Small tables with named rows and columns. After each table, cells are looked up by row and column.

zofode.tsv
	guk	bizipeb	rifi	les	zego	kos	linub	firuvi	zabasu	sove
nore	0.18	0.28	0.07	0.02	0.03	-0.19	0.77	-0.26	0.00	0.18
suvilu	0.26	-0.18	-0.13	-0.23	-0.37	0.53	0.20	0.19	0.30	0.06
pusap	0.25	-0.32	-0.29	0.02	-0.15	0.31	-0.31	0.43	-0.02	0.07
sut	-0.13	0.22	0.15	0.22	0.33	-0.15	-0.59	0.02	-0.11	0.00
tep	-0.27	0.30	0.48	0.25	0.22	-0.32	0.19	-0.23	0.18	0.08
sida	0.00	-0.22	-0.07	-0.32	-0.16	0.40	-0.25	-0.14	0.00	-0.45
sitap	0.34	-0.05	-0.23	-0.31	-0.25	0.26	0.55	-0.15	0.08	0.03
vizub	0.05	0.43	0.28	0.25	0.15	-0.34	0.56	-0.16	0.13	0.38

What is the firuvi of sitap in zofode?
-0.15
What is the linub of sut in zofode?
-0.59
What is the zego of sitap in zofode?
-0.25
What is the linub of sitap in zofode?
0.55
What is the firuvi of nore in zofode?
-0.26
What is the kos of sida in zofode?
0.40
What is the firuvi of suvilu in zofode?
0.19
What is the sove of suvilu in zofode?
0.06
What is the linub of pusap in zofode?
-0.31
What is the bizipeb of sida in zofode?
-0.22
What is the guk of suvilu in zofode?
0.26
What is the zego of vizub in zofode?
0.15
What is the les of nore in zofode?
0.02
What is the rifi of sida in zofode?
-0.07
Row with the largest linub: nore

Table kila
         bavagev  vin  tevezar
lor          680  482      665
situdag      719  816      681
ranid        604  747      799
kos          298  251      434
dugone       382  210      267
pepu         673  752      591
pebi         443  529      279
lud          691  832      836

What is the bavagev of pepu in kila? 673
What is the vin of kos in kila? 251
What is the vin of lud in kila? 832
What is the vin of pepu in kila? 752
What is the tevezar of lud in kila? 836
What is the tevezar of ranid in kila? 799
What is the bavagev of situdag in kila? 719
What is the tevezar of dugone in kila? 267
What is the vin of pebi in kila? 529
What is the vin of lor in kila? 482
What is the bavagev of dugone in kila? 382
What is the bavagev of ranid in kila? 604
What is the bavagev of pebi in kila? 443
Which row has the largest bavagev? situdag

ber =
columns: muzap, gebif, dul
vav: [-70355, -59485, -18143]
zuke: [55156, 5038, 1002]
ges: [55499, 6071, 1524]
gabo: [63513, 6532, 3738]
linutil: [-67975, -52327, -17376]
zotet: [-77502, -61324, -18844]

linutil, gebif => -52327
zuke, gebif => 5038
gabo, muzap => 63513
ges, dul => 1524
zotet, gebif => -61324
linutil, dul => -17376
gabo, gebif => 6532
ges, muzap => 55499
ges, gebif => 6071
vav, gebif => -59485
vav, muzap => -70355
vav, dul => -18143
zuke, dul => 1002
zotet, muzap => -77502
gabo, dul => 3738

tige
         kule   vad  meru  givur   dus   sev
faf       367   397    -1     64   202   -72
vus       216    88   470   -188  -597  -399
libadug    67   380   179    371  -104  -239
fuleto   -148   -27   273    224   351  -282
dig      -487    11   322    210  -590  -282
pimep      -9  -173  -456    228   412   153
tum       504   345  -422   -477   280   587

pimep, meru: -456
tum, meru: -422
tum, sev: 587
dig, vad: 11
dig, meru: 322
pimep, vad: -173
faf, dus: 202
libadug, kule: 67
faf, vad: 397
pimep, dus: 412
tum, dus: 280
libadug, meru: 179
dig, givur: 210
pimep, kule: -9
vus, dus: -597
vus, givur: -188
libadug, givur: 371
tum, vad: 345
pimep, sev: 153

vutinu:
|  | bezo | bupad | siseg | fop | kan | kelameg | gapo | fovu | badub |
|---|---|---|---|---|---|---|---|---|---|
| gur | 4.1 | 1.7 | 4.5 | 6.3 | -2.1 | 2.3 | 2.7 | -2.7 | 1.6 |
| pez | 1.9 | 4.0 | -4.2 | -0.6 | 0.7 | 6.7 | 6.4 | -1.8 | -3.5 |
| pedivet | 6.4 | 4.9 | -1.7 | -1.4 | 1.8 | 5.8 | 6.3 | -6.9 | -0.4 |
| lib | 4.2 | 0.2 | -0.7 | -0.2 | 3.8 | 2.6 | 2.5 | -3.4 | 4.8 |
| los | -2.6 | -3.0 | 1.0 | -0.4 | 6.8 | -1.3 | -3.3 | 4.4 | 4.2 |
| ton | -1.6 | 3.8 | 1.8 | 0.5 | -1.7 | -1.6 | 0.6 | 3.5 | -3.7 |
| dav | 3.8 | 2.9 | 4.8 | 5.5 | -4.1 | 2.0 | 4.4 | -0.3 | 4.5 |

los, fop -> -0.4
los, kelameg -> -1.3
los, siseg -> 1.0
dav, kan -> -4.1
ton, fovu -> 3.5
gur, badub -> 1.6
dav, bupad -> 2.9
pez, badub -> -3.5
los, bupad -> -3.0
gur, fop -> 6.3
ton, fop -> 0.5
lib, siseg -> -0.7
los, kan -> 6.8
ton, siseg -> 1.8
pez, gapo -> 6.4
gur, bezo -> 4.1
Row with the largest siseg: dav

